Below are the code and all the weights of a small trained network. Each question names an input and a target symbol and asks about switching units off, where a switched-off unit gives its printed mean instead of its output.

import numpy as np


def w(rows, s, z=0):
    codes = np.array(rows[::2]) - 128.0
    scale = np.full(codes.shape[1], s)
    scale[-1] = z or s
    return codes * scale


def f(y):
    return np.maximum(y, 0)


def softmax(a):
    e = np.exp(a - a.max(-1, keepdims=True))
    return e / e.sum(-1, keepdims=True)


def log_softmax(a):
    a = a - a.max(-1, keepdims=True)
    return a - np.log(np.exp(a).sum(-1, keepdims=True))


def net(x, mask):
    ids = ['αβγδεηθλξπστφψω'.index(c) for c in x.split()]
    T = len(ids)
    res = E[ids] + P[:T]
    u = 0
    for l in range(3):
        q, k, v = (res @ M[l].T for M in (Q, K, V))
        z = softmax(np.where(np.tri(T) > 0, q @ k.T / 2**0.5, -1e9)) @ v
        res = res + np.where(mask[u], z, O[l][:, -1]) @ O[l][:, :-1]
        u += 1
        y = f(res @ A[l][:, :-1].T + A[l][:, -1])
        res = res + np.where(mask[u : u + 8], y, B[l][:, -1]) @ B[l][:, :-1]
        u += 8
    return log_softmax(res[-1] @ U[:, :-1].T + U[:, -1])


Q, K, V, O, A, B = {}, {}, {}, {}, {}, {}
E = w([
[85,120,104],'α',
[90,126,92],'β',
[104,104,104],'γ',
[103,105,106],'δ',
[105,109,94],'ε',
[107,105,96],'η',
[93,121,93],'θ',
[109,90,124],'λ',
[90,119,100],'ξ',
[98,108,103],'π',
[104,98,120],'σ',
[99,137,67],'τ',
[120,98,222],'φ',
[222,254,213],'ψ',
[204,226,5],'ω',
],0.015)
P = w([
[1,174,101],'0',
[50,108,109],'1',
[83,97,103],'2',
[110,95,103],'3',
[122,104,106],'4',
[143,115,104],'5',
[170,119,104],'6',
[190,127,107],'7',
[190,147,112],'8',
[186,165,127],'9',
[209,178,126],'10',
[200,201,141],'11',
[172,231,176],'12',
[184,252,191],'13',
],0.0091)
Q[0] = w([
[203,61,22],'0.h0',
[2,37,145],'0.h0',
],0.0067)
K[0] = w([
[175,104,2],'0.h0',
[22,203,146],'0.h0',
],0.0051)
V[0] = w([
[254,8,66],'0.h0',
[113,155,94],'0.h0',
],0.0057)
O[0] = w([
[4,212,146,3],'0.h0',
[2,76,197,176],'0.h0',
],0.0097,0.0022)
A[0] = w([
[131,234,169,159],'0.n0',
[42,166,101,2],'0.n1',
[137,141,225,12],'0.n2',
[52,65,161,154],'0.n3',
[159,210,188,21],'0.n4',
[92,2,77,93],'0.n5',
[25,138,68,162],'0.n6',
[135,80,90,61],'0.n7',
],0.0087,0.0094)
B[0] = w([
[254,79,115,253],'0.n0',
[135,153,62,128],'0.n1',
[20,181,141,138],'0.n2',
[238,97,38,188],'0.n3',
[185,160,30,174],'0.n4',
[77,178,147,193],'0.n5',
[201,34,193,215],'0.n6',
[84,143,166,129],'0.n7',
],0.0073,0.0055)
Q[1] = w([
[101,50,133],'1.h0',
[223,2,160],'1.h0',
],0.0088)
K[1] = w([
[146,128,111],'1.h0',
[82,246,146],'1.h0',
],0.011)
V[1] = w([
[152,134,189],'1.h0',
[187,230,3],'1.h0',
],0.012)
O[1] = w([
[162,106,222,151],'1.h0',
[210,21,2,253],'1.h0',
],0.0089,0.0075)
A[1] = w([
[5,197,106,2],'1.n0',
[61,69,162,5],'1.n1',
[170,109,194,135],'1.n2',
[85,96,214,50],'1.n3',
[162,99,107,51],'1.n4',
[155,121,153,79],'1.n5',
[123,131,186,109],'1.n6',
[171,115,154,150],'1.n7',
],0.018,0.012)
B[1] = w([
[45,203,36,128],'1.n0',
[56,247,49,128],'1.n1',
[90,156,92,191],'1.n2',
[113,117,37,132],'1.n3',
[78,135,60,247],'1.n4',
[125,132,93,155],'1.n5',
[86,151,68,132],'1.n6',
[107,191,47,249],'1.n7',
],0.015,0.014)
Q[2] = w([
[25,210,254],'2.h0',
[6,163,202],'2.h0',
],0.0053)
K[2] = w([
[33,184,183],'2.h0',
[1,39,57],'2.h0',
],0.009)
V[2] = w([
[205,3,115],'2.h0',
[1,120,78],'2.h0',
],0.0055)
O[2] = w([
[248,132,192,65],'2.h0',
[73,213,166,250],'2.h0',
],0.012,0.017)
A[2] = w([
[104,163,163,144],'2.n0',
[113,80,226,36],'2.n1',
[111,95,185,2],'2.n2',
[145,246,108,223],'2.n3',
[75,57,131,128],'2.n4',
[127,119,74,132],'2.n5',
[168,37,231,17],'2.n6',
[80,141,89,176],'2.n7',
],0.014,0.012)
B[2] = w([
[178,166,210,135],'2.n0',
[170,1,212,128],'2.n1',
[162,20,4,128],'2.n2',
[91,79,169,255],'2.n3',
[117,171,46,134],'2.n4',
[157,142,151,200],'2.n5',
[248,216,214,128],'2.n6',
[193,129,157,242],'2.n7',
],0.0099,0.055)
U = w([
[143,149,142,66],'α',
[130,131,135,44],'β',
[121,123,134,62],'γ',
[122,120,141,160],'δ',
[125,117,137,83],'ε',
[108,98,136,94],'η',
[125,119,135,83],'θ',
[117,114,150,135],'λ',
[109,87,145,138],'ξ',
[111,94,146,157],'π',
[126,114,155,102],'σ',
[91,51,128,254],'τ',
[130,160,189,179],'φ',
[67,250,27,64],'ψ',
[214,116,49,47],'ω',
],0.012,0.0058)

Each question gives the input, a string of symbols that net reads in full, and the target symbol t.
The units are the heads (2 rows each of Q, K, V and O) and the neurons (one row each of A and B). Each row of codes is followed by its name. A weight is (code - 128) times the scale printed after its matrix; where a second scale follows, it is the last column's (O, A, B and U).
mask holds one flag per unit, layer by layer, with each layer's heads first. A switched-off unit (its flag False) gives its mean, the last column of its rows in O or B, instead of its output. The means were averaged over made-up inputs and are rounded, as every weight is.
A unit's drop is (log p(t) with every unit on - log p(t) with that unit switched off) / (log p(t) with every unit on - log p(t) with every unit switched off).
The circuit of an input: a set's keep is (log p(t) with only the set's units on - log p(t) with every unit switched off) / (log p(t) with every unit on - log p(t) with every unit switched off). Starting from the 12 units with the biggest drops (on a tie, the unit counted first), units are removed one at a time, each time the one whose removal leaves the highest keep (on an exact tie, the one counted first), for as long as the keep stays at least 0.8.
circuit, biggest first: the units of the circuit, biggest drop first
most important unit: the unit with the biggest drop
k most important neurons: the k neurons with the biggest drops, biggest first
k most important neurons of layer l: the k neurons of layer l with the biggest drops, biggest first
input ω θ η, target ω: most important unit	0.n3
input θ σ π δ θ ε θ ψ ε, target ψ: 4 most important neurons	(0.n0; 0.n4; 2.n3; 1.n7)
input π δ γ ξ ψ ε ψ ψ ξ τ α ω η, target ω: circuit, biggest first	(1.h0; 2.h0)
input φ ψ ω ξ ψ π γ ψ τ τ ψ δ γ, target ψ: 4 most important neurons of layer 0	(0.n4; 0.n6; 0.n0; 0.n5)
input ω η ω φ α, target ω: 3 most important neurons	(0.n3; 2.n3; 1.n2)
input π φ θ ε λ ψ ψ α ω θ σ λ β ψ, target ψ: 4 most important neurons	(0.n0; 1.n7; 0.n4; 1.n2)
input σ φ φ, target φ: 2 most important neurons of layer 1	(1.n2; 1.n6)
input ψ ψ δ τ γ α σ λ φ ω π, target ω: circuit, biggest first	(2.h0; 1.h0)
input α φ τ σ γ δ π ε γ φ ω φ, target ω: circuit, biggest first	(1.h0; 0.n3)
input σ τ π δ ψ ξ γ τ φ ψ τ ψ β, target ψ: circuit, biggest first	(0.n0; 1.n7; 2.h0; 1.n2)
input λ δ λ ξ ω ω α γ ω γ γ, target ω: 2 most important neurons of layer 1	(1.n2; 1.n7)
input ψ τ ψ τ θ τ ψ φ ψ ψ α, target ψ: circuit, biggest first	(1.n7; 1.n4; 1.h0)
input φ β φ ε ξ, target φ: 3 most important neurons	(0.n4; 0.n0; 0.n6)
input δ α θ φ β λ π β φ λ ω θ τ, target ω: circuit, biggest first	(2.h0; 1.n2)
input τ φ ψ ψ τ λ η λ θ ω ξ, target ω: circuit, biggest first	(2.h0; 1.h0)
input σ ψ π, target ψ: most important unit	0.n4
input ξ τ γ ψ π δ δ λ σ φ φ τ ω τ, target ω: 2 most important neurons of layer 0	(0.n6; 0.n0)
input ψ ψ φ β φ φ δ π φ δ σ ω, target ω: 3 most important neurons of layer 0	(0.n0; 0.n6; 0.n5)
input ξ ω π β γ φ ω λ δ τ ψ α, target ψ: 3 most important neurons	(0.n0; 0.n4; 1.n7)
input ω τ δ τ ξ τ φ π φ τ, target φ: most important unit	1.h0
